Below are the code and all the weights of a small trained network. Each question names an input and a class and asks about switching units off, where a switched-off unit gives its printed mean instead of its output.

import numpy as np


def w(rows, s, z=0):
    codes = np.array(rows[::2]) - 128.0
    scale = np.full(codes.shape[1], s)
    scale[-1] = z or s
    return codes * scale


def f(y):
    return np.maximum(y, 0)


def log_softmax(a):
    a = a - a.max(-1, keepdims=True)
    return a - np.log(np.exp(a).sum(-1, keepdims=True))


def net(x, mask):
    res = np.array(x, float).reshape(1, 4) / 4 @ E
    y = f(res @ A[0][:, :-1].T + A[0][:, -1])
    res = res + np.where(mask, y, B[0][:, -1]) @ B[0][:, :-1]
    return log_softmax(res[-1] @ U[:, :-1].T + U[:, -1])


A, B = {}, {}
E = w([
[149,96,83,29,66,175,172,68,224,25],'x0',
[91,221,147,85,32,41,135,120,195,200],'x1',
[154,122,2,210,22,82,101,121,68,108],'x2',
[138,185,43,80,171,178,11,202,170,128],'x3',
],0.0096)
A[0] = w([
[112,119,195,172,140,119,111,186,58,228,76],'N1',
[114,153,142,176,176,124,124,175,81,204,114],'N2',
[125,14,196,178,122,134,189,90,85,99,53],'N3',
[203,19,84,167,196,169,79,120,68,60,1],'N4',
[208,121,78,161,62,105,102,139,101,114,12],'N5',
[100,194,62,84,173,155,67,155,147,142,25],'N6',
[209,119,23,155,15,59,101,145,36,110,57],'N7',
[134,104,139,118,103,180,140,102,166,10,63],'N8',
[89,105,202,59,189,160,157,149,179,190,53],'N9',
[94,169,141,152,197,64,76,139,43,187,106],'N10',
[88,141,241,84,191,131,112,125,180,96,61],'N11',
[117,185,164,213,162,87,102,204,48,193,111],'N12',
[142,139,19,228,56,86,113,110,107,82,66],'N13',
[100,135,237,52,227,184,173,168,158,144,86],'N14',
[194,85,97,73,87,142,146,80,221,51,90],'N15',
[109,127,176,102,71,58,181,52,59,145,30],'N16',
[104,198,99,110,148,194,22,186,141,122,7],'N17',
[169,141,84,98,143,147,46,195,191,137,33],'N18',
[160,152,93,23,62,151,164,65,182,65,88],'N19',
[96,141,126,150,128,132,182,106,114,116,8],'N20',
[117,60,186,166,118,52,211,60,120,106,31],'N21',
[113,221,153,94,77,36,112,95,166,153,11],'N22',
[56,113,172,154,82,40,212,79,132,158,21],'N23',
[68,252,143,81,2,38,108,106,191,220,4],'N24',
[119,141,198,104,191,133,128,127,184,140,55],'N25',
[160,196,39,82,159,105,38,232,164,113,34],'N26',
[189,34,133,161,216,212,130,124,36,52,21],'N27',
],0.0083,0.0037)
B[0] = w([
[143,68,51,109,127,121,122,57,183,32,208],'N1',
[138,58,78,125,141,82,91,61,194,47,193],'N2',
[224,176,172,130,146,214,192,162,136,143,215],'N3',
[132,213,184,62,184,66,14,129,104,218,222],'N4',
[53,118,174,155,100,113,171,130,73,154,173],'N5',
[172,149,163,181,171,214,233,140,126,118,180],'N6',
[26,106,130,200,43,115,131,220,47,133,223],'N7',
[139,94,69,102,154,46,134,62,180,77,206],'N8',
[59,106,109,181,51,135,103,185,59,154,216],'N9',
[138,73,35,113,109,87,143,40,200,34,204],'N10',
[34,118,81,187,54,111,146,198,48,157,215],'N11',
[129,35,46,117,122,44,152,38,225,39,224],'N12',
[23,69,155,165,45,122,146,209,19,199,213],'N13',
[1,95,163,166,49,100,139,190,51,161,248],'N14',
[116,39,37,144,120,66,103,58,197,53,236],'N15',
[183,160,165,171,160,222,172,162,153,127,200],'N16',
[212,147,126,156,130,223,193,159,162,119,188],'N17',
[207,123,196,154,110,207,200,111,137,130,185],'N18',
[156,40,47,130,134,50,97,28,196,11,238],'N19',
[149,118,137,129,139,153,147,154,125,116,142],'N20',
[211,177,133,171,122,206,214,145,156,104,215],'N21',
[169,191,182,80,186,83,43,119,118,201,195],'N22',
[212,167,174,108,138,219,168,149,118,114,212],'N23',
[137,227,175,17,229,76,10,101,105,227,241],'N24',
[54,92,132,132,65,134,133,152,59,172,191],'N25',
[209,167,188,169,125,211,225,157,145,119,202],'N26',
[141,238,199,45,254,95,13,118,122,223,237],'N27',
],0.0067,0.014)
U = w([
[157,45,76,116,120,53,126,50,193,63,187],'0',
[44,103,128,155,40,100,140,201,74,165,163],'1',
[170,220,149,60,201,77,40,117,129,195,165],'2',
[251,162,143,148,127,219,233,147,153,121,2],'3',
],0.011,0.00097)

Each question gives the input, the list of numbers given to net, and the class t.
The units are the neurons (one row each of A and B). Each row of codes is followed by its name. A weight is (code - 128) times the scale printed after its matrix; where a second scale follows, it is the last column's (A, B and U).
mask holds one flag per neuron, in row order. A switched-off neuron (its flag False) gives its mean, the last column of its row in B, instead of its output. The means were averaged over made-up inputs and are rounded, as every weight is.
A unit's drop is (log p(t) with every unit on - log p(t) with that unit switched off) / (log p(t) with every unit on - log p(t) with every unit switched off).
The circuit of an input: a set's keep is (log p(t) with only the set's units on - log p(t) with every unit switched off) / (log p(t) with every unit on - log p(t) with every unit switched off). Starting from the 12 units with the biggest drops (on a tie, the unit counted first), units are removed one at a time, each time the one whose removal leaves the highest keep (on an exact tie, the one counted first), for as long as the keep stays at least 0.8.
units of the circuit, in order: the units of the circuit, biggest drop first
most important unit: the unit with the biggest drop
top k neurons: the k neurons with the biggest drops, biggest first
drop when u is switched off: that unit's drop, to one decimal
input [4,3,6,8], class 3: most important unit => N26
input [-4,-8,7,6], class 2: top 2 neurons => [N27; N4]
input [-8,-5,8,-8], class 0: top 4 neurons => [N12; N1; N10; N2]
input [6,6,8,1], class 1: top 2 neurons => [N13; N7]
input [5,6,-2,-6], class 2: top 3 neurons => [N24; N22; N26]
input [-5,6,4,-5], class 2: top 3 neurons => [N24; N22; N19]
input [-8,-2,-1,8], class 0: top 3 neurons => [N12; N10; N2]
input [-8,7,8,2], class 0: top 2 neurons => [N12; N10]
input [-7,4,-7,1], class 0: top 4 neurons => [N12; N10; N1; N2]
input [-5,1,1,5], class 0: top 3 neurons => [N12; N10; N2]
input [5,6,2,-5], class 2: top 3 neurons => [N24; N22; N12]
input [-6,6,-6,2], class 0: top 3 neurons => [N12; N10; N1]
input [-1,-2,-5,-7], class 3: top 2 neurons => [N3; N21]
input [1,-5,-3,-7], class 3: units of the circuit, in order => [N3]
input [2,-6,8,-2], class 1: top 2 neurons => [N7; N13]
input [-1,8,0,-8], class 2: drop when N22 is switched off => 0.9
input [3,0,-3,-7], class 3: drop when N1 is switched off => 0.0
input [5,-1,6,0], class 1: drop when N13 is switched off => 1.3
